arr =
[[-0.47 -0.71  0.81  0.74 -0.97  0.17  0.31 -0.42  0.05]
 [-0.45  0.11  1.42  0.75 -0.53  0.36  0.38 -0.31 -0.90]
 [-0.42  0.15  0.82  0.29 -0.37  0.17  0.11 -0.26 -0.93]
 [-0.71  0.34  2.69  1.88 -0.82  1.36  1.21  0.13 -0.82]
 [-0.69 -0.03  1.24  0.84 -0.44  0.37  0.36 -0.13 -0.62]
 [ 0.66 -0.53 -0.99 -1.26 -0.20 -1.44 -0.95 -1.23 -0.40]
 [-0.48 -0.83  0.68  0.71 -1.02  0.13  0.28 -0.43  0.20]
 [-0.58 -1.17 -1.57 -0.63  0.94 -1.93 -1.23 -0.44  1.04]
 [ 0.39 -0.66 -0.92 -0.99  0.03 -1.53 -0.95 -1.10 -0.11]
 [-0.59  0.29  2.55  1.72 -0.91  1.28  1.14  0.01 -0.85]
 [-0.46 -0.72  0.77  0.71 -0.93  0.10  0.27 -0.44  0.06]]
Rows and columns are counted from 0.
(0, 0)	-0.47
(5, 1)	-0.53
(5, 0)	0.66
(10, 4)	-0.93
(9, 6)	1.14
(0, 3)	0.74
(6, 7)	-0.43
(10, 1)	-0.72
(8, 5)	-1.53
(9, 5)	1.28
(3, 1)	0.34
(4, 4)	-0.44
(9, 1)	0.29
(0, 2)	0.81
(9, 8)	-0.85
(10, 8)	0.06
(7, 4)	0.94
(8, 6)	-0.95
(3, 5)	1.36
(7, 6)	-1.23
(7, 2)	-1.57
(5, 2)	-0.99
(8, 4)	0.03
(2, 8)	-0.93
(3, 2)	2.69
(4, 7)	-0.13
(1, 1)	0.11
(5, 5)	-1.44
(1, 7)	-0.31
(0, 8)	0.05
(10, 6)	0.27
(5, 3)	-1.26

data =
[[ 22  18 -18  -2  -1  -7   1]
 [ 23  -9 -17  -2   6 -19   8]
 [-11 -13  11   1   1   4  -7]
 [-11 -12  10   1   0  13  -8]
 [ 24   4 -18  -2   2 -14   5]
 [ -3  30  -3  -1  -4   3   3]
 [ -8  10   0  -1  -4  33  -9]
 [ 16  19 -17  -2  -2  -6   2]
 [ 12  16 -15  -2  -2  -8   4]
 [ 21 -10 -16  -2   7 -20   8]]
Indices start at 0.
(0, 0)	22
(5, 5)	3
(5, 6)	3
(0, 5)	-7
(1, 5)	-19
(9, 6)	8
(8, 2)	-15
(3, 1)	-12
(3, 3)	1
(5, 0)	-3
(7, 2)	-17
(2, 6)	-7
(9, 0)	21
(9, 2)	-16
(0, 2)	-18
(7, 3)	-2
(9, 3)	-2
(7, 4)	-2
(6, 1)	10
(5, 1)	30
(2, 0)	-11
(1, 0)	23
(8, 3)	-2
(2, 1)	-13
(4, 4)	2
(3, 4)	0
(0, 3)	-2
(8, 0)	12
(6, 4)	-4

X =
[[ 13  20  -6  19  12  -8   3  17  32 -20]
 [ 13   7   2  12  -3  12   5  12  14   6]
 [ -2  19  -9  24  12   5   1  18  29 -15]
 [ 13   8   3  11   2  11   7  13  13   5]
 [ -2  25   0  22 -15   8  -3  12  27 -17]
 [ -6  25   4  24 -25   7  -7   7  27 -13]
 [-16  22   8  30 -31   6  -9   4  24 -11]
 [-14  24   8  29 -29   6  -8   4  23 -12]
 [  1  22  -7  21   8   8   4  18  29 -16]
 [  5  23  -7  16   5  10   4  17  27 -17]
 [ 13   7  -1  13  -6  12   6  11  15   6]
 [ 10  12   6  10   8  10   8  12  14   3]
 [ 14   7   0  13  -5  12   5  11  15   6]
 [ -9  24   4  26 -27   7  -6   7  28 -14]
 [ -1  25   0  24 -15   8  -3  11  24 -14]
 [  5  28  -6  17   6  10   2  18  29 -14]]
Rows and columns are counted from 0.
(0, 0) = 13
(9, 1) = 23
(0, 4) = 12
(10, 7) = 11
(13, 0) = -9
(3, 0) = 13
(9, 4) = 5
(2, 0) = -2
(12, 5) = 12
(1, 8) = 14
(12, 7) = 11
(9, 8) = 27
(6, 4) = -31
(15, 0) = 5
(10, 8) = 15
(6, 6) = -9
(14, 5) = 8
(11, 0) = 10
(11, 2) = 6
(15, 7) = 18
(1, 2) = 2
(5, 2) = 4
(4, 1) = 25
(7, 9) = -12
(4, 8) = 27
(11, 6) = 8
(3, 3) = 11
(9, 9) = -17
(12, 0) = 14
(6, 5) = 6
(7, 5) = 6
(14, 3) = 24
(13, 6) = -6
(6, 7) = 4
(14, 9) = -14

M =
12,3,-15,2,-6,-11,0,-14,0,-15,1,-19
-2,18,-26,8,0,1,-18,-9,0,-11,0,-3
23,5,-25,4,-8,-17,8,-19,-21,-29,-5,-30
-13,3,7,1,0,0,-17,12,14,12,-2,20
-11,14,-12,6,-3,9,-24,3,10,1,0,12
-8,17,-18,8,-4,7,0,-1,8,-5,0,8
-9,17,-16,7,-4,8,-26,0,9,-3,-2,10
-11,13,-9,6,-1,10,-24,5,11,2,0,14
4,15,0,7,-8,-4,-12,-11,-5,-15,-2,0
3,-7,11,0,5,1,3,6,1,2,-5,3
-2,17,-24,8,-7,1,-19,-7,1,-11,-2,-2
0,5,-24,4,-7,-16,6,-18,-19,-28,-6,0
M[-12, 0] = 12
M[-3, -12] = 3
M[9, 5] = 1
M[4, 7] = 3
M[7, 7] = 5
M[-6, -3] = -3
M[5, 10] = 0
M[:, -1] = [-19, -3, -30, 20, 12, 8, 10, 14, 0, 3, -2, 0]
M[-4, -11] = 15
M[2] = [23, 5, -25, 4, -8, -17, 8, -19, -21, -29, -5, -30]
M[10] = [-2, 17, -24, 8, -7, 1, -19, -7, 1, -11, -2, -2]
M[:, 5] = [-11, 1, -17, 0, 9, 7, 8, 10, -4, 1, 1, -16]
M[-5, -10] = -9
M[11, -11] = 5
M[:, 9] = [-15, -11, -29, 12, 1, -5, -3, 2, -15, 2, -11, -28]
M[:, -4] = [0, 0, -21, 14, 10, 8, 9, 11, -5, 1, 1, -19]
M[0, -1] = -19
M[8, 9] = -15
M[11, -2] = -6
M[-6] = [-9, 17, -16, 7, -4, 8, -26, 0, 9, -3, -2, 10]
M[11, -12] = 0
M[10, 5] = 1
M[11] = [0, 5, -24, 4, -7, -16, 6, -18, -19, -28, -6, 0]
M[10, 11] = -2
M[9, 3] = 0
M[-11, -6] = -18
M[-12, 9] = -15
M[-12, -9] = 2
M[8, -8] = -8
M[-4, -4] = -5
M[-9, -5] = 12
M[7, -8] = -1
M[:, -11] = [3, 18, 5, 3, 14, 17, 17, 13, 15, -7, 17, 5]
M[-1, 11] = 0
M[9] = [3, -7, 11, 0, 5, 1, 3, 6, 1, 2, -5, 3]

m = [ -1   4  -7  39   0  12 -27   2   0  -6   6  29  -7]
m[0] -> -1
m[10] -> 6
m[7] -> 2
m[5] -> 12
m[6] -> -27
